Below is a small trained network, with its code and all its weights. Each question gives an input and a class and asks what happens when units are switched off, that is, made to give their printed mean instead of their output.

import numpy as np


def w(rows, s, z=0):
    codes = np.array(rows[::2]) - 128.0
    scale = np.full(codes.shape[1], s)
    scale[-1] = z or s
    return codes * scale


def f(y):
    return y / 2 * (1 + np.tanh(0.7978845608 * (y + 0.044715 * y**3)))


def log_softmax(a):
    a = a - a.max(-1, keepdims=True)
    return a - np.log(np.exp(a).sum(-1, keepdims=True))


def net(x, mask):
    res = np.array(x, float).reshape(1, 5) / 4 @ E
    y = f(res @ A[0][:, :-1].T + A[0][:, -1])
    res = res + np.where(mask, y, B[0][:, -1]) @ B[0][:, :-1]
    return log_softmax(res[-1] @ U[:, :-1].T + U[:, -1])


A, B = {}, {}
E = w([
[41,204,255,88,186],'x0',
[197,121,95,31,65],'x1',
[169,99,103,130,197],'x2',
[166,49,170,47,166],'x3',
[198,188,132,164,191],'x4',
],0.0092)
A[0] = w([
[138,114,58,157,85,228],'N1',
[76,169,165,93,87,130],'N2',
[167,160,80,129,142,32],'N3',
[77,98,90,184,142,220],'N4',
[60,179,176,131,114,121],'N5',
[144,172,134,110,201,183],'N6',
[145,171,149,161,149,39],'N7',
[140,126,149,183,83,43],'N8',
[144,160,118,133,179,132],'N9',
[51,119,173,139,152,70],'N10',
[145,168,105,208,108,148],'N11',
[99,131,132,187,167,204],'N12',
[152,162,159,210,66,172],'N13',
[161,75,100,198,67,208],'N14',
[129,165,105,197,95,169],'N15',
[79,188,139,207,168,155],'N16',
[160,143,153,146,162,62],'N17',
[101,144,125,170,110,109],'N18',
[9,145,119,171,123,211],'N19',
[121,159,109,108,141,3],'N20',
[182,159,115,120,213,193],'N21',
[148,140,114,64,193,220],'N22',
[165,128,128,141,213,159],'N23',
],0.015,0.0057)
B[0] = w([
[116,69,34,104,178,234],'N1',
[27,155,152,118,77,200],'N2',
[158,146,91,48,144,156],'N3',
[132,88,110,190,211,203],'N4',
[32,86,125,171,118,230],'N5',
[66,176,190,116,198,201],'N6',
[190,140,33,65,150,158],'N7',
[74,179,52,213,142,138],'N8',
[141,205,157,159,191,168],'N9',
[88,88,124,255,193,208],'N10',
[188,232,73,181,172,201],'N11',
[126,124,122,205,203,213],'N12',
[122,219,7,190,162,191],'N13',
[229,100,58,101,212,242],'N14',
[156,157,15,158,163,198],'N15',
[103,136,63,213,168,253],'N16',
[175,229,150,126,186,150],'N17',
[111,161,139,206,78,161],'N18',
[13,123,105,202,223,253],'N19',
[91,206,196,117,126,120],'N20',
[180,174,172,12,213,214],'N21',
[131,118,227,35,112,198],'N22',
[194,139,191,60,213,200],'N23',
],0.0083,0.013)
U = w([
[194,194,170,209,126,3],'0',
[73,175,184,50,121,148],'1',
[154,205,214,110,234,55],'2',
[168,97,46,57,87,245],'3',
[153,76,151,231,201,142],'4',
[136,238,23,189,131,83],'5',
[31,137,173,255,172,199],'6',
],0.011,0.0061)

Each question gives the input, the list of numbers given to net, and the class t.
The units are the neurons (one row each of A and B). Each row of codes is followed by its name. A weight is (code - 128) times the scale printed after its matrix; where a second scale follows, it is the last column's (A, B and U).
mask holds one flag per neuron, in row order. A switched-off neuron (its flag False) gives its mean, the last column of its row in B, instead of its output. The means were averaged over made-up inputs and are rounded, as every weight is.
A unit's drop is (log p(t) with every unit on - log p(t) with that unit switched off) / (log p(t) with every unit on - log p(t) with every unit switched off).
The circuit of an input: a set's keep is (log p(t) with only the set's units on - log p(t) with every unit switched off) / (log p(t) with every unit on - log p(t) with every unit switched off). Starting from the 12 units with the biggest drops (on a tie, the unit counted first), units are removed one at a time, each time the one whose removal leaves the highest keep (on an exact tie, the one counted first), for as long as the keep stays at least 0.8.
units of the circuit, in order: the units of the circuit, biggest drop first
unit that matters most: the unit with the biggest drop
top k neurons: the k neurons with the biggest drops, biggest first
drop of u: that unit's drop, to one decimal
input [0,-8,6,5,-2], class 2: units of the circuit, in order => [N23, N21]
input [-5,-6,-3,3,4], class 5: units of the circuit, in order => [N10, N11]
input [-1,-3,-5,-5,-2], class 5: unit that matters most => N13
input [6,3,-5,7,-3], class 1: top 2 neurons => [N19, N16]
input [1,5,0,3,-8], class 3: top 2 neurons => [N6, N19]
input [7,6,-4,-2,4], class 1: top 2 neurons => [N19, N12]
input [-1,-7,-8,-2,5], class 5: top 4 neurons => [N13, N11, N15, N7]
input [4,-6,7,-3,5], class 2: top 2 neurons => [N21, N23]
input [4,-1,3,1,1], class 2: drop of N4 => 0.0
input [8,3,0,3,-2], class 6: drop of N10 => 0.9
input [2,3,3,-1,-5], class 3: drop of N15 => -0.1
